Below are the code and all the weights of a small trained network. Each question names an input and a target symbol and asks about switching units off, where a switched-off unit gives its printed mean instead of its output.

import numpy as np


def w(rows, s, z=0):
    codes = np.array(rows[::2]) - 128.0
    scale = np.full(codes.shape[1], s)
    scale[-1] = z or s
    return codes * scale


def softmax(a):
    e = np.exp(a - a.max(-1, keepdims=True))
    return e / e.sum(-1, keepdims=True)


def log_softmax(a):
    a = a - a.max(-1, keepdims=True)
    return a - np.log(np.exp(a).sum(-1, keepdims=True))


def net(x, mask):
    ids = ['αβεζλμξπστφω'.index(c) for c in x.split()]
    T = len(ids)
    res = E[ids] + P[:T]
    u = 0
    for l in range(2):
        r = res
        for j in range(3):
            rows = slice(2 * j, 2 * j + 2)
            q, k, v = (r @ M[l][rows].T for M in (Q, K, V))
            z = softmax(np.where(np.tri(T) > 0, q @ k.T / 2**0.5, -1e9)) @ v
            o = O[l][rows]
            res = res + np.where(mask[u + j], z, o[:, -1]) @ o[:, :-1]
        u += 3
    return log_softmax(res[-1] @ U[:, :-1].T + U[:, -1])


Q, K, V, O = {}, {}, {}, {}
E = w([
[63,129,111],'α',
[135,179,81],'β',
[96,137,106],'ε',
[117,193,112],'ζ',
[201,164,104],'λ',
[189,165,144],'μ',
[170,174,144],'ξ',
[207,117,111],'π',
[172,29,149],'σ',
[9,155,97],'τ',
[118,233,73],'φ',
[52,79,184],'ω',
],0.015)
P = w([
[109,128,148],'0',
[151,90,152],'1',
[137,83,160],'2',
[127,85,172],'3',
[163,105,67],'4',
[182,87,39],'5',
[103,41,68],'6',
[200,168,218],'7',
[76,2,45],'8',
],0.01)
Q[0] = w([
[24,125,6],'0.h0',
[160,173,233],'0.h0',
[14,200,154],'0.h1',
[64,168,105],'0.h1',
[202,91,45],'0.h2',
[131,227,86],'0.h2',
],0.011)
K[0] = w([
[85,167,82],'0.h0',
[147,190,150],'0.h0',
[94,222,249],'0.h1',
[143,57,174],'0.h1',
[247,109,143],'0.h2',
[139,104,64],'0.h2',
],0.013)
V[0] = w([
[135,64,38],'0.h0',
[153,181,248],'0.h0',
[102,131,110],'0.h1',
[145,145,180],'0.h1',
[88,69,97],'0.h2',
[92,117,135],'0.h2',
],0.012)
O[0] = w([
[110,192,178,217],'0.h0',
[118,154,2,2],'0.h0',
[189,149,161,121],'0.h1',
[105,191,31,104],'0.h1',
[152,169,156,112],'0.h2',
[151,134,48,93],'0.h2',
],0.0093,0.0021)
Q[1] = w([
[100,90,249],'1.h0',
[101,180,88],'1.h0',
[97,72,170],'1.h1',
[149,188,132],'1.h1',
[25,202,135],'1.h2',
[148,94,116],'1.h2',
],0.012)
K[1] = w([
[168,168,174],'1.h0',
[134,115,91],'1.h0',
[255,160,121],'1.h1',
[162,25,231],'1.h1',
[144,129,144],'1.h2',
[42,68,202],'1.h2',
],0.0099)
V[1] = w([
[191,66,219],'1.h0',
[243,158,140],'1.h0',
[134,51,151],'1.h1',
[243,195,124],'1.h1',
[2,249,188],'1.h2',
[38,90,83],'1.h2',
],0.012)
O[1] = w([
[106,58,85,72],'1.h0',
[199,156,19,108],'1.h0',
[34,5,86,56],'1.h1',
[193,189,15,254],'1.h1',
[151,196,228,45],'1.h2',
[22,132,100,241],'1.h2',
],0.011,0.00091)
U = w([
[40,96,147,35],'α',
[152,227,133,172],'β',
[140,145,18,126],'ε',
[92,17,47,115],'ζ',
[69,215,2,109],'λ',
[210,142,142,254],'μ',
[72,190,38,109],'ξ',
[134,217,137,83],'π',
[136,127,163,119],'σ',
[108,74,96,231],'τ',
[181,82,229,139],'φ',
[156,130,241,53],'ω',
],0.0081,0.005)

Each question gives the input, a string of symbols that net reads in full, and the target symbol t.
The units are the heads (2 rows each of Q, K, V and O). Each row of codes is followed by its name. A weight is (code - 128) times the scale printed after its matrix; where a second scale follows, it is the last column's (O and U).
mask holds one flag per head, layer by layer. A switched-off head (its flag False) gives its mean, the last column of its rows in O, instead of its output. The means were averaged over made-up inputs and are rounded, as every weight is.
A unit's drop is (log p(t) with every unit on - log p(t) with that unit switched off) / (log p(t) with every unit on - log p(t) with every unit switched off).
The circuit of an input: a set's keep is (log p(t) with only the set's units on - log p(t) with every unit switched off) / (log p(t) with every unit on - log p(t) with every unit switched off). Starting from all 6 units, units are removed one at a time, each time the one whose removal leaves the highest keep (on an exact tie, the one counted first), for as long as the keep stays at least 0.8.
units of the circuit, in order: the units of the circuit, biggest drop first
unit that matters most: the unit with the biggest drop
heads that matter: for each layer, one digit per head in row order, 1 if its drop is at least 0.15 and else 0, layers parted by /
drop when u is switched off: that unit's drop, to one decimal
input ω β ω τ τ φ, target ω: unit that matters most => 1.h1
input φ π α φ λ ξ λ λ ζ, target ε: units of the circuit, in order => 1.h1, 1.h0, 1.h2
input β σ μ, target ζ: heads that matter => 000 / 110
input μ λ μ β, target λ: heads that matter => 110 / 001
input λ β τ φ ε σ τ φ τ, target β: units of the circuit, in order => 1.h1, 0.h0
input λ σ ξ, target ζ: units of the circuit, in order => 1.h1, 1.h0
input β π μ, target ε: units of the circuit, in order => 1.h0, 1.h1
input ζ α μ ε ζ α μ σ ξ, target ζ: units of the circuit, in order => 1.h0, 0.h1
input π β φ σ ω σ φ λ τ, target ε: heads that matter => 110 / 111
input β τ τ, target ω: heads that matter => 000 / 001
input σ τ σ τ, target ζ: heads that matter => 000 / 110
input ε σ ω ε φ π σ σ, target ζ: heads that matter => 000 / 100
input μ π φ ω ζ ω ε τ π, target φ: units of the circuit, in order => 0.h1, 0.h0
input α ε β ω ζ π ξ φ β, target μ: heads that matter => 100 / 011
input μ φ ξ λ, target λ: heads that matter => 100 / 001
input λ μ σ φ, target ζ: units of the circuit, in order => 1.h1
input π ε α φ α ε σ ζ, target ζ: units of the circuit, in order => 1.h1, 0.h0
input σ ξ α λ π ω σ λ, target ζ: heads that matter => 000 / 010
input ξ ε λ σ σ, target ζ: heads that matter => 001 / 101
input π σ ζ φ φ ξ σ λ ω, target ε: units of the circuit, in order => 1.h1, 1.h0
input τ ε φ λ φ ε, target μ: heads that matter => 010 / 011
input ξ ζ τ ω φ λ β φ α, target β: heads that matter => 000 / 010
input λ φ τ, target β: units of the circuit, in order => 1.h1, 1.h2
input π ε λ μ β α μ φ ω, target β: heads that matter => 100 / 010
input α α β φ μ τ σ, target φ: units of the circuit, in order => 0.h0
input ω β σ ω, target ζ: heads that matter => 100 / 101
input ω σ α, target ζ: units of the circuit, in order => 1.h1
input φ π ε μ φ ξ σ β, target ζ: heads that matter => 000 / 010
input ε ω σ α, target ζ: units of the circuit, in order => 1.h1, 1.h0
input τ τ ε, target φ: drop when 0.h2 is switched off => 0.0
